Below are the code and all the weights of a small trained network. Each question names an input and a class and asks about switching units off, where a switched-off unit gives its printed mean instead of its output.

import numpy as np


def w(rows, s, z=0):
    codes = np.array(rows[::2]) - 128.0
    scale = np.full(codes.shape[1], s)
    scale[-1] = z or s
    return codes * scale


def f(y):
    return y / 2 * (1 + np.tanh(0.7978845608 * (y + 0.044715 * y**3)))


def log_softmax(a):
    a = a - a.max(-1, keepdims=True)
    return a - np.log(np.exp(a).sum(-1, keepdims=True))


def net(x, mask):
    res = np.array(x, float).reshape(1, 8) / 4 @ E
    y = f(res @ A[0][:, :-1].T + A[0][:, -1])
    res = res + np.where(mask, y, B[0][:, -1]) @ B[0][:, :-1]
    return log_softmax(res[-1] @ U[:, :-1].T + U[:, -1])


A, B = {}, {}
E = w([
[225,152,162,9,102,180,117,204,199],'x0',
[49,95,204,121,65,160,118,66,209],'x1',
[128,130,130,127,128,128,127,129,128],'x2',
[177,11,154,124,114,157,82,113,48],'x3',
[96,197,235,86,213,118,44,116,63],'x4',
[149,122,18,61,177,156,43,13,180],'x5',
[25,89,88,86,144,161,120,193,113],'x6',
[121,186,88,118,2,106,39,138,79],'x7',
],0.0062)
A[0] = w([
[122,144,121,142,137,114,120,137,156,93],'N0',
[104,193,117,126,137,116,150,129,157,75],'N1',
[139,81,160,133,246,136,199,114,177,41],'N2',
[88,132,100,202,144,108,136,88,90,2],'N3',
[124,110,91,74,170,139,106,62,158,33],'N4',
[130,124,115,108,141,131,105,100,135,40],'N5',
[122,113,178,159,130,134,188,184,113,45],'N6',
[113,159,112,136,54,109,97,127,103,70],'N7',
[61,111,97,91,152,149,123,172,118,62],'N8',
[129,98,140,131,167,137,163,123,146,36],'N9',
[176,3,168,119,136,151,112,116,78,79],'N10',
[150,68,76,165,99,132,199,135,180,60],'N11',
[120,129,200,164,100,111,162,186,95,13],'N12',
[228,161,185,189,133,111,157,49,144,82],'N13',
[54,75,103,97,164,143,136,188,120,84],'N14',
[144,119,64,106,186,136,89,65,145,16],'N15',
[123,163,104,114,68,135,87,128,102,36],'N16',
[177,115,149,49,151,134,137,173,190,51],'N17',
[110,154,201,89,193,131,99,124,120,50],'N18',
[161,135,90,139,178,130,133,160,110,68],'N19',
[92,211,120,136,169,127,180,140,196,79],'N20',
[175,141,65,138,193,116,149,179,71,82],'N21',
[95,102,170,119,77,138,111,100,175,59],'N22',
[132,93,82,140,98,137,146,135,161,38],'N23',
[151,136,105,119,164,112,135,157,104,59],'N24',
[71,81,195,122,116,146,141,79,197,90],'N25',
[176,138,161,82,116,156,131,170,147,52],'N26',
[84,106,127,191,173,116,147,84,106,75],'N27',
[132,122,145,122,132,133,104,130,111,68],'N28',
[104,168,178,132,189,123,91,106,99,73],'N29',
],0.016,0.0069)
B[0] = w([
[134,113,114,143,115,134,117,103,127,131],'N0',
[116,118,86,177,124,123,114,58,132,175],'N1',
[156,104,164,179,124,142,10,217,32,254],'N2',
[23,83,109,113,120,126,193,170,123,212],'N3',
[171,135,154,176,126,128,166,164,204,214],'N4',
[151,137,127,152,133,136,153,147,151,141],'N5',
[180,139,161,183,129,137,160,160,196,216],'N6',
[147,99,141,157,142,148,44,187,75,212],'N7',
[135,103,131,51,118,109,79,112,192,192],'N8',
[147,115,152,152,132,137,100,173,96,156],'N9',
[97,143,10,211,121,90,90,40,136,244],'N10',
[229,127,89,59,130,126,188,111,63,251],'N11',
[178,145,154,180,138,139,178,158,216,225],'N12',
[123,108,140,4,132,121,42,111,220,245],'N13',
[141,104,127,31,136,119,40,114,204,225],'N14',
[159,137,168,188,130,134,178,168,212,223],'N15',
[153,98,148,173,137,129,71,182,61,193],'N16',
[24,66,108,114,119,130,180,179,121,235],'N17',
[211,125,99,77,124,129,181,118,69,213],'N18',
[105,178,169,123,131,141,139,107,101,173],'N19',
[112,138,32,206,126,95,92,54,141,232],'N20',
[88,212,214,120,126,138,134,59,96,236],'N21',
[85,190,186,114,142,133,141,103,103,192],'N22',
[184,128,113,101,135,122,191,118,101,180],'N23',
[114,168,162,122,121,142,137,106,117,157],'N24',
[86,214,206,123,129,142,134,75,98,233],'N25',
[32,78,106,121,131,131,177,163,130,206],'N26',
[30,72,102,117,120,141,180,180,126,231],'N27',
[137,126,108,134,128,126,142,113,106,132],'N28',
[205,120,87,81,121,127,186,114,78,216],'N29',
],0.028,0.0084)
U = w([
[197,167,195,189,124,161,172,191,250,99],'0',
[32,86,136,97,93,160,181,192,131,94],'1',
[241,148,113,49,113,149,184,128,71,79],'2',
[161,127,191,163,131,169,18,209,75,252],'3',
[87,254,247,108,124,178,124,77,117,121],'4',
[128,160,63,193,102,93,79,57,165,83],'5',
[151,122,170,12,127,129,40,134,236,206],'6',
],0.0056,0.0038)

Each question gives the input, the list of numbers given to net, and the class t.
The units are the neurons (one row each of A and B). Each row of codes is followed by its name. A weight is (code - 128) times the scale printed after its matrix; where a second scale follows, it is the last column's (A, B and U).
mask holds one flag per neuron, in row order. A switched-off neuron (its flag False) gives its mean, the last column of its row in B, instead of its output. The means were averaged over made-up inputs and are rounded, as every weight is.
A unit's drop is (log p(t) with every unit on - log p(t) with that unit switched off) / (log p(t) with every unit on - log p(t) with every unit switched off).
most important unit: the unit with the biggest drop
k most important neurons: the k neurons with the biggest drops, biggest first
drop of u: that unit's drop, to one decimal
input [1,-5,5,4,8,2,8,-8], class 2: 2 most important neurons -> [N18 N29]
input [-6,3,2,-2,-7,8,-6,-4], class 0: 2 most important neurons -> [N15 N4]
input [0,-3,-4,-3,3,-4,5,2], class 6: most important neuron -> [N14]
input [-1,-7,-4,7,-2,-8,-8,0], class 0: 2 most important neurons -> [N12 N6]
input [-2,4,-1,-6,-4,-2,2,5], class 5: 3 most important neurons -> [N2 N20 N1]
input [-2,-2,8,1,-6,5,-2,-2], class 2: 4 most important neurons -> [N11 N12 N6 N23]
input [3,-3,-7,8,8,8,-1,-6], class 0: 3 most important neurons -> [N15 N4 N11]
input [1,-8,0,-8,4,-6,8,-7], class 4: 4 most important neurons -> [N21 N19 N10 N24]
input [7,5,1,-3,5,6,2,-8], class 3: 2 most important neurons -> [N2 N27]
input [-6,6,-1,1,-7,8,8,-6], class 0: 2 most important neurons -> [N15 N4]
input [1,-6,-5,2,1,-1,8,-8], class 3: 2 most important neurons -> [N2 N13]
input [-8,8,7,-1,0,7,-8,-8], class 1: 3 most important neurons -> [N27 N3 N21]
input [-4,7,3,4,7,6,7,7], class 2: 4 most important neurons -> [N29 N2 N18 N13]
input [-4,3,7,2,1,-2,-7,2], class 6: most important unit -> N13
input [5,0,-7,-7,4,-3,-7,4], class 5: drop of N2 -> 0.0
input [3,3,-2,7,3,-1,5,2], class 5: drop of N10 -> 1.3
input [-5,8,-3,-5,4,-6,1,-8], class 3: drop of N9 -> 0.2
